Below are the code and all the weights of a small trained network. Each question names an input and a class and asks about switching units off, where a switched-off unit gives its printed mean instead of its output.

import numpy as np


def w(rows, s, z=0):
    codes = np.array(rows[::2]) - 128.0
    scale = np.full(codes.shape[1], s)
    scale[-1] = z or s
    return codes * scale


def f(y):
    return y / 2 * (1 + np.tanh(0.7978845608 * (y + 0.044715 * y**3)))


def log_softmax(a):
    a = a - a.max(-1, keepdims=True)
    return a - np.log(np.exp(a).sum(-1, keepdims=True))


def net(x, mask):
    res = np.array(x, float).reshape(1, 6) / 4 @ E
    y = f(res @ A[0][:, :-1].T + A[0][:, -1])
    res = res + np.where(mask, y, B[0][:, -1]) @ B[0][:, :-1]
    return log_softmax(res[-1] @ U[:, :-1].T + U[:, -1])


A, B = {}, {}
E = w([
[129,127,129],'x0',
[127,127,127],'x1',
[4,170,116],'x2',
[81,35,123],'x3',
[149,117,44],'x4',
[129,128,130],'x5',
],0.011)
A[0] = w([
[133,139,37,69],'n0',
[104,71,136,39],'n1',
[74,164,64,151],'n2',
[81,122,116,140],'n3',
[171,126,87,126],'n4',
[94,44,148,57],'n5',
[137,120,10,2],'n6',
[157,209,126,11],'n7',
[190,68,126,67],'n8',
[208,92,204,49],'n9',
[135,166,98,35],'n10',
[171,122,135,67],'n11',
[121,171,235,74],'n12',
[73,157,151,230],'n13',
[185,88,121,82],'n14',
[89,174,97,148],'n15',
[109,74,122,46],'n16',
[89,46,143,61],'n17',
[145,188,191,2],'n18',
[37,133,76,60],'n19',
[116,15,109,149],'n20',
[115,127,211,75],'n21',
[119,122,244,96],'n22',
],0.012,0.0073)
B[0] = w([
[11,92,72,155],'n0',
[47,157,102,140],'n1',
[132,106,160,221],'n2',
[151,133,166,178],'n3',
[90,105,162,174],'n4',
[117,190,87,178],'n5',
[66,113,114,157],'n6',
[22,203,122,163],'n7',
[71,139,190,204],'n8',
[105,125,167,239],'n9',
[27,137,110,120],'n10',
[69,152,176,149],'n11',
[101,105,110,200],'n12',
[176,113,151,255],'n13',
[75,127,171,190],'n14',
[132,115,176,197],'n15',
[80,154,125,138],'n16',
[122,181,98,181],'n17',
[70,138,96,157],'n18',
[108,126,180,213],'n19',
[151,171,134,255],'n20',
[56,92,63,161],'n21',
[89,92,71,204],'n22',
],0.012,0.0069)
U = w([
[143,112,103,232],'0',
[102,250,78,82],'1',
[148,92,105,214],'2',
[109,87,190,6],'3',
[82,14,33,76],'4',
[159,109,97,201],'5',
[236,93,42,45],'6',
],0.012,0.016)

Each question gives the input, the list of numbers given to net, and the class t.
The units are the neurons (one row each of A and B). Each row of codes is followed by its name. A weight is (code - 128) times the scale printed after its matrix; where a second scale follows, it is the last column's (A, B and U).
mask holds one flag per neuron, in row order. A switched-off neuron (its flag False) gives its mean, the last column of its row in B, instead of its output. The means were averaged over made-up inputs and are rounded, as every weight is.
A unit's drop is (log p(t) with every unit on - log p(t) with that unit switched off) / (log p(t) with every unit on - log p(t) with every unit switched off).
The circuit of an input: a set's keep is (log p(t) with only the set's units on - log p(t) with every unit switched off) / (log p(t) with every unit on - log p(t) with every unit switched off). Starting from the 12 units with the biggest drops (on a tie, the unit counted first), units are removed one at a time, each time the one whose removal leaves the highest keep (on an exact tie, the one counted first), for as long as the keep stays at least 0.8.
circuit, biggest first: the units of the circuit, biggest drop first
unit that matters most: the unit with the biggest drop
k most important neurons: the k neurons with the biggest drops, biggest first
drop when u is switched off: that unit's drop, to one decimal
input [4,-2,3,-5,-6,-7], class 5: unit that matters most => n13
input [0,-6,-8,0,-2,-2], class 3: circuit, biggest first => [n8; n9]
input [-4,-4,-8,2,-2,-6], class 3: circuit, biggest first => [n8; n9]
input [-5,3,5,2,-8,-4], class 4: circuit, biggest first => [n22; n21]
input [5,-1,7,-3,8,-3], class 4: 3 most important neurons => [n0; n6; n20]
input [-3,2,6,1,6,0], class 3: circuit, biggest first => [n19; n2]
input [6,3,4,6,-4,-3], class 1: circuit, biggest first => [n5; n17]
input [-3,-2,-1,-1,6,-4], class 4: circuit, biggest first => [n0; n6]
input [-2,1,1,-7,-8,6], class 4: circuit, biggest first => [n22; n12; n21]
input [3,-2,-7,6,1,-2], class 3: 3 most important neurons => [n8; n14; n9]
input [-6,-2,-3,-3,8,-1], class 4: circuit, biggest first => [n0; n6]
input [7,5,7,8,-2,2], class 1: 2 most important neurons => [n5; n17]
input [-2,-5,2,-1,-7,-7], class 4: 4 most important neurons => [n22; n21; n12; n20]
input [1,-5,-8,-8,6,-5], class 1: most important neuron => [n7]
input [-1,0,1,7,-7,3], class 1: 2 most important neurons => [n5; n17]
input [1,5,-6,-8,-8,-3], class 1: 2 most important neurons => [n7; n18]
input [-6,-5,-2,7,-6,2], class 1: 3 most important neurons => [n5; n17; n20]
input [1,4,-7,-2,6,2], class 3: drop when n14 is switched off => 0.2
input [6,1,-3,6,0,0], class 1: drop when n5 is switched off => 0.2
input [-4,-1,-4,4,-8,3], class 4: unit that matters most => n22
input [3,-8,7,-6,-8,4], class 0: drop when n0 is switched off => 0.2
input [-3,0,-1,-1,-6,0], class 4: drop when n12 is switched off => 0.1
